(in the rows, 128 means zero)
[110 154 146 135  75 109  66  74  93 166 104  92 164 147 122  72  82 102
  60 162 113  95 135 168  51 137 100 150  86 151  53  92  98 129 111 150
 186 126 155] | K
[137 123  83 134 160 154 163 146 187 132 185 143 113 223 120 122 153 140
 133  67 102 143 120  83 101 166 110 122 124  98 136 110 154 154 123 111
 198 151 120] | E
[118 107 166 135  92 136  76 140 146 128 183 155 131 141 143 111 149  69
  80 105 148 152 123 133 120 118 141 113 151 154 127 147 139 129 114 133
 130 107 127] | G
[148 141  51 123 117 133 162 163 172 126 137 107 110 175 110 138 131 139
 175 136 142 153 132 104  79 179 112 123 114 102 169  98 134 140 125 107
 165 155 120] | L
[147 135  81 122 124 175 125 154 183 123 163 147 130 178 142 114 157 137
 100  89 115 135 132 101 132 140 112 121  92  74 122 127 155 142 127 124
 187 124 148] | E
[113 126 131 169  86  40  67 107 129 117 111  94 162 122 124  77  95  95
  89 167 104 116 144 171  32 200 116 107  89 114  71 126  82 160 131 126
 198 173 134] | X
[117  89 144 134 155 110  55 103 117 127 149 110 121 130 147 124 142 111
 170 157 143  98 113 139 117 153 101 105 155 119 155 168 115 128 154 127
 143 126 105] | A
[119 123 149 142 108 117  81 154 159 162 176 146 126 155 137 109 141  55
  80 121 127 123  97 127  92 122 152 116 160 140 144 130 148 116 131 134
 119 117  97] | W
[112 103 158 151 147  59 145  98 172 117 141 169 120 138  95 132 130  73
  66 111  87 160 105 115 119 120 155  96 139 145 122 125 132 150 119 146
 141 208 131] | G
[134 143 133 141 131  53 104 107 123 128 120 125  70 139 157 170 147  92
 121  68  95 122 140 185 150 145 139  79 105 127 127 158 140 139 119 152
 100 177 164] | A
[129 139 146 174 158  73 107 103 164 116 123 141  90 100 147 136 164  81
 118 110  75  97 150 145 132 126 162  91 100 129 134 117 162 127 121 119
  81 161 110] | W
[120 139 129 159  77  74  99 125 133  77  95 106 144  81 130  88 125  64
  89 128 117 112 146 140  72 148 106 102 112 121  43 117 108 143  98 123
 147 152 103] | L
[128 154 153 155 153  53  89 114 147 117 117 131  99 105 164 146 161  81
 125  68  81 101 139 173 160 131 167  85 112 110 118 162 173 151 133 153
  85 178 153] | W
[125 120 145 124  79 127  76 146 135 156 174 154 139 139 123 116 143  76
 102 116 143 128  99 120 101 128 160 116 155 140 139 119 134 123 104 130
 131 110 111] | L
[145 174 126 169 130  85 106  79 151 128 100 156 102  96 153 158 144 111
 138 125 131 114 166 140 124 146 101 117 115 114 116 121 152 125  96 118
 119 155 136] | H
[129 138 103 164 112 159 128 158 180 133 153 105 118 194 136 110 126 116
 144 120 136 155 144 116 115 178 113 114  96 101  72 129 137 138 134  96
 146 134 146] | C
[120 104 140 122 104 116  85 148 135 150 186 149 121 173 135 106 134  66
  95 124 144 143 114 138 105 122 140 122 167 132 134 151 124 128 134 129
 132 111 113] | A
[120  90 143 136 135 122  57  89 123 111 156 125 127  96 143 136 144 128
 142 146 156 118 121 139 132 148 101  91 155 123 137 165 125 135 146 126
 135 124 112] | G
[120 118 132 144 138 127  60 105 117 126 151 130 129 102 142 132 140 126
 160 157 152  95 124 136 125 150 114 112 161 122 127 157 135 135 154 110
 141 114 102] | H
[126 100 136 146 141 116  53 107 138 120 146 121 124 115 143 136 141 136
 149 163 134  95 116 142 110 169 115  95 169 117 141 143 127 126 149 116
 122 117 108] | Z
[128  98 135 139 141 108  40 104 138 116 148 118 121 104 142 135 144 134
 137 167 151  94 116 139  96 173 111  91 175 126 134 145 126 126 151 108
 125 121 105] | Z
[147 131  80 134  98 165 135 154 128 144 122 133 100 170 134 105 156 125
 120  87 114 161 142 139 147 142 147 107  99  80  95 130 143 121 131 103
 184 128 176] | C
[151 137 119 153  76  90  95 114 163 141 135 131 157 101 116 135  86  50
  55 146 185 200  76 102  98  94 147 105 105 158  47 157 146 143 118 192
 166 179 150] | R
[138 137 131 171 170  58 119  78 168 114 129 136  95 110 133 135 158  76
 134 104  90 105 139 134 130 134 151  94 127 131 126 120 167 141 115 146
 101 164 112] | W
[116 127 103 141 116 152 112 143 182 142 144 119 128 176 136 123 145 140
 120 145 114 156 164 136  72 162  58  97  58  83 143 157 111 124 120  89
 200 120 135] | G
[129 104 130 130 147 121  40  97 113 123 149  99 116  96 133 138 140 170
 150 146 170  87 112 125 120 152  95 113 163 120 130 141 134 127 151 111
 137 115 117] | K
[115 125 164 136 105 122  59 155 150 154 168 141 134 155 133  93 145  60
  89 116 117 114  96 122 109 130 142 117 155 143 136 135 145 117 125 135
 120 111 110] | W
[131 145 146 161 162  63 125 106 162 105 105 150  92 121 155 123 152  93
 126  72  82 100 154 159 109 195 151  81 105  98 125 137 143 152 109 138
 109 175 148] | Z
[133  99 153 133 105 130  98 160 158 153 185 151 131 161 139 106 157  72
  99 110 132 138 114 125 119 116 161 127 149 150 115 129 143 121 125 131
 128 101 110] | E
[121 111 121 149 142 114  75 111 120 121 145 128 119  99 142 138 144 134
 160 148 147  91 129 144 133 153 120 114 167 113 133 152 127 130 156 107
 139 105  97] | H
[138 139  77 129 147 151 121 168 209 144 160 121 116 178 138 133 124 116
 126 135 139 152 135 125  88 197 106  87  85  76 135 156 144 123 137 116
 153 140 134] | M
[164 107 150 132  88  65 115 138 135 133  88 130 192 148 119  88 139  68
 135 205  53 164 172 166  78 102  80 157  87 139  85 131 136  71  77 140
 145 132 165] | A
[139 140  60 139 126 154 151 167 197 140 156 103 106 198 149 147 115 143
 122 107 132 147 138 107 121 205 104 106  45  78  95 130 129 136 149 104
 166 135 125] | E
[119 123 154 135 114 116  67 158 160 160 177 147 133 151 137  95 153  56
  90 121 129 123 105 125  94 126 159 114 161 134 146 136 152 121 136 127
 121 110 104] | W
[ 95 137 166 131  96 122  97 142 121 131 114 179 148 128 141  39  78  64
 147  90 119 149  88 131  69 149 207 101  98 146  99 107 103 153 120 192
 128 175 171] | Z
[122 158  89  98 109 172  71  76 108 144 138 133 135 149 148 131  87 155
 102 129 114 106 145 162  92 119  65 129  80 110  78 110 110 117  91 135
 161 125 154] | M
[130  96 125 138 149  98  53  91 108 119 151 106 121 115 145 133 139 121
 140 160 158  97 124 144 112 159 114 109 168 127 139 152 122 127 162 110
 146 123 105] | A
[157 150  81 167 131 160 163 101 180 165 154 153 103 141 117 128 136 135
 104 111 139 158 143 104 110 146 118  84  66  83 144 144 137 144 108 122
 177 116 124] | R
[126 103 148 142 144 111  39 105 144 114 149 123 126 105 149 132 158 129
 143 147 140  92 122 137 104 173 113  89 171 123 141 148 134 135 148 115
 120 119 111] | Z
[126  96 137 135 147 110  56 111 152 113 145 119 123 114 140 128 152 117
 149 166 136 101 117 133  99 171 116  95 174 115 141 143 131 132 153 117
 120 126 101] | Z
[125 103 142 115 107 117  84 140 140 163 188 153 130 171 137 108 139  62
  93 122 139 143 115 131  92 127 143 124 160 132 142 136 129 117 134 131
 134 115 112] | A
[122  90 150 136 134 123  64 111 113 109 149 126 138 108 145 127 146 127
 156 133 148 129 124 141 135 138 109 108 166 121 131 162 132 117 138 121
 148 123 126] | G
[ 93 105 110 158 149  63 111  72 164  94 122 124  76 112 111 129 151 124
  70 125  68  66 131 139  81  97 116 103 106 120 131 106  94 173 110 130
 151 145  87] | K
[126  96 137 140 141 114  50 101 116 126 151 102 123 102 137 127 143 148
 146 150 158  94 115 127 104 148 102 117 161 128 125 138 136 131 151 113
 143 121 104] | K
[130  90 152 159 123 106  53 112 125 121 150 120 131 104 152 133 151 110
 159 155 148 117 122 126 125 151 110 128 164 103 149 143 126 132 137 118
 148 136  91] | X
[150 160  69 135  91 118 124 132 133 141 116 165 172 138 130 164  75 137
  47 153 118 170 107 159  59  83 124 101  78 121  87 176 146 134  63 169
 183 144 200] | M
[130 111 151 129  99 140  71 142 147 163 187 154 122 155 119  95 137  79
  88 116 152 133  98 111  98 125 140 122 151 137 118 129 150 112 107 139
 132  97 119] | K
[136 134 107 152  93 156 115 154 179 147 178 138 144 213 147 122 128 120
 130 129  91 154 154 107  92 173  82 154  72  70 135 115 137 140 100 107
 173 134 116] | X
[128 116  89 142 118 144  95 152 211 133 140 123  84 179 142 106 155 111
 154 109 131 129 133 115 108 188 107 107  69  89 133 114 117 124 125 110
 160 138 146] | C
[122 162 127 143 180 124 102  64 141 133 113 105  61 122 143 169 132 109
 132  79 130  98 136 166 158 144 112  66  84 133 115 153 131 131 102 163
 136 159 159] | M
[133 103 146 153 138  97  51  93 139 134 145 115 126  87 144 126 155 128
 150 133 149 103 120 141 124 135 113 109 156 110 139 157 124 134 146 128
 135 125 105] | R
[143 134 134 183 132  98  96  68 177 151 116 158  92 118 142 142 170  89
 118 118 115 114 139 158 122 114 152  86 100 121 128 121 149 117  89 143
 126 145 169] | C
[107 100  96 122 128  70 148  99 139 141 171 131  92 180 100 127 104  86
 127 115 120 171 119 159  99  87 144 114 154 153 105 116  95 168 159 164
 153 181 119] | A
[129  98 137 135 117 106  49 112 123 146 150 125 132  97 139 143 150 122
 171 149 154 106 107 135 115 156 126 100 149 123 152 144 126 127 142 120
 136 131 100] | L
[140 118 155 130  88 109  78 145 155 172 180 158 127 125 133 109 147  80
  90 114 153 150 114 140 105 111 165 117 152 135 138 144 135 124 125 133
 109 109 119] | R
[142 147  88 152 140 180 162 150 174 143 155 111  92 172 135 117 133 138
 141  88 139 142 155 111  73 173  93 113  50 108 127 107 150 114 110 110
 172 125 133] | K
[123 106 142 146 160  92  61 107 136 122 140 107 132  96 142 121 140 118
 152 146 136  81 112 131 129 164 118 108 168 118 137 146 133 127 162 125
 113 125  93] | W
[124 102 145 148 135 112  49  99 134 135 154 113 124 108 141 125 145 144
 136 142 145  84 119 130 102 154 100 120 159 116 135 124 133 122 141 117
 130 115 103] | K
[130 158  91 146  99  79  76  46 172 126 111 163 163 106 106 109 124 102
  38 201  75 110 147 165  85  92 122  75 114  86  91 146 120 171  87 169
 143 108 155] | M
[ 85 155 114 164 137  61  62  96 164 135 124 104 128 157 142 140 143 109
  66 118  70  88 140 144  98 122 127 106  93  94 106 150 115 170 131 117
 184 127 119] | W
[129 112 161 127 114 132  82 152 157 147 177 161 127 150 130 104 137  79
  96 128 148 133 114 118  97 157 157 113 166 147 131 129 136 119 121 120
 107 103 115] | Z
[125  84 149 160 126 106  36 107 138 128 145 113 120 106 151 121 169 127
 165 138 142  98 124 148 124 153 131 106 163 129 115 131 126 122 153  98
 124 122 124] | C
[127 109 151 125 111 152  67 143 151 158 187 161 128 155 141 103 131  64
 115 126 147 134 104 123 107 145 144 109 150 150 136 146 140 124 109 148
 114  98 109] | M
[121 105 145 120 103 125  78 143 128 157 182 150 123 167 140 104 140  65
  90 123 141 134 112 132 103 129 144 119 157 134 145 148 124 125 132 130
 136 103 111] | A
[ 99 113 110 118 104 105 149 106 160 152 118 104 120 141 126 111 100  50
  82 148 123 122 100 146  94 110 122  98  96 115  66 138  68 151 135 190
 149 125  93] | E
[123 134  81 149 141 155 130 156 161 137 172 112 104 252 130 114 116  88
 117 109 118 137 111 119  93 182 105 113 111  80 137 152 139 118 116 123
 205 128 127] | A
[125 146 101 167 160 137 153 131 196 144 145 128  87 168 124 116 149 102
 118  82  95 116 132 107 119 177 121  83  79  97 158 118 137 132 127 124
 157 135 108] | W
[118 100 149 114 102 124  79 148 131 158 175 150 121 168 141  97 140  52
 100 116 140 140 108 134 106 124 145 119 152 133 144 149 121 122 132 141
 140 110 113] | A
[117 121 142 141 152  71  89 114 145 115 136 128  77 141 162 152 157  58
 129  92 118 121 122 150 101 128 116  87 124 120 136 173 140 137 111 143
 131 178 120] | A
[125 112 133 119 123 108  44 110 114 137 141 110 135  96 136 140 137 131
 153 160 162  91 112 140 106 158 117 107 152 113 138 141 121 120 142 105
 136 132 105] | L
[125 170 131 189  83  94 110  79 134  98 116 161 181 109 148  84  88 100
  78 103  99 118 122  99  85 129 127 138 126 151  79  78 137 198 105 176
 134 167 125] | W
[126 107 148 167  59  88  63 174 148 134 128 122 153 185 155 116 146  51
 137 109  57 170 114 168  47 139 121 112 128 141  70 106 158  75  99 148
 168 162 145] | Z
[130 128 101 137 125 182 146 168 172 118 174 162 107 185 159 121 126 136
 149  72 132 173 147 116 107 163  88 116  67  92 144 142 143 131 107 113
 164 151 144] | G
[128  89 130 140 141  90  36 105 111 111 148 112 109 112 154 132 150 125
 149 144 161 101 125 140 124 163 100 104 168 124 146 163 116 134 157 107
 146 124 103] | A
[124 110 152 124 103 134  61 161 158 158 180 161 130 160 143  96 139  63
 122 124 138 142 110 141 100 141 147 109 157 136 140 152 140 121 114 146
 116 106 120] | M
[137 140  84 126 147 186 186 151 135 139 165 122 120 187 132 153 117 167
 137  99 145 163 125  84 106 142  98 119 102 121 103 145 140 163 127  94
 177 136 116] | E
[131 156 170 170 147  64 127  89 154 124 138 144 107  92 144 140 138 101
 106  61 108 129 160 145 135 114 171 115 104 140  86 120 146 156 112 127
  82 180 136] | R
[114 108 129 147 143 109  56 114 128 118 149 129 120 112 139 127 139 123
 170 159 147  94 122 138 124 153 110 117 164 116 128 159 128 134 154 107
 148 121  98] | H
[135 158  96 140 109 172 130 135 143 130 145 137 133 143 128 147 103 191
  85 133 166 173 154 105 120 166  71 101  91 101 113 146 119 141 131  71
 171 134 155] | G
[126  99 165 125  97 140  91 141 156 142 178 165 130 146 138 100 150  64
 102 111 139 158 126 132 121 126 130 117 139 136 139 141 137 114 115 142
 131 115 125] | G
[133 145  98 137 131 152 114 169 150 122 134 104 113 162 127 122 131 129
 137 106 138 148 121  80 110 159  84 120 105 130 123 125 142 118 123  98
 176 139 121] | W
[129 175 165 172 139 104  97  99 134 116 127 145 109  84 144 122 139  83
  59  94 102  92 132 166 151 115 145  64 124 115  93 157 170 140 125 140
  85 163 145] | W
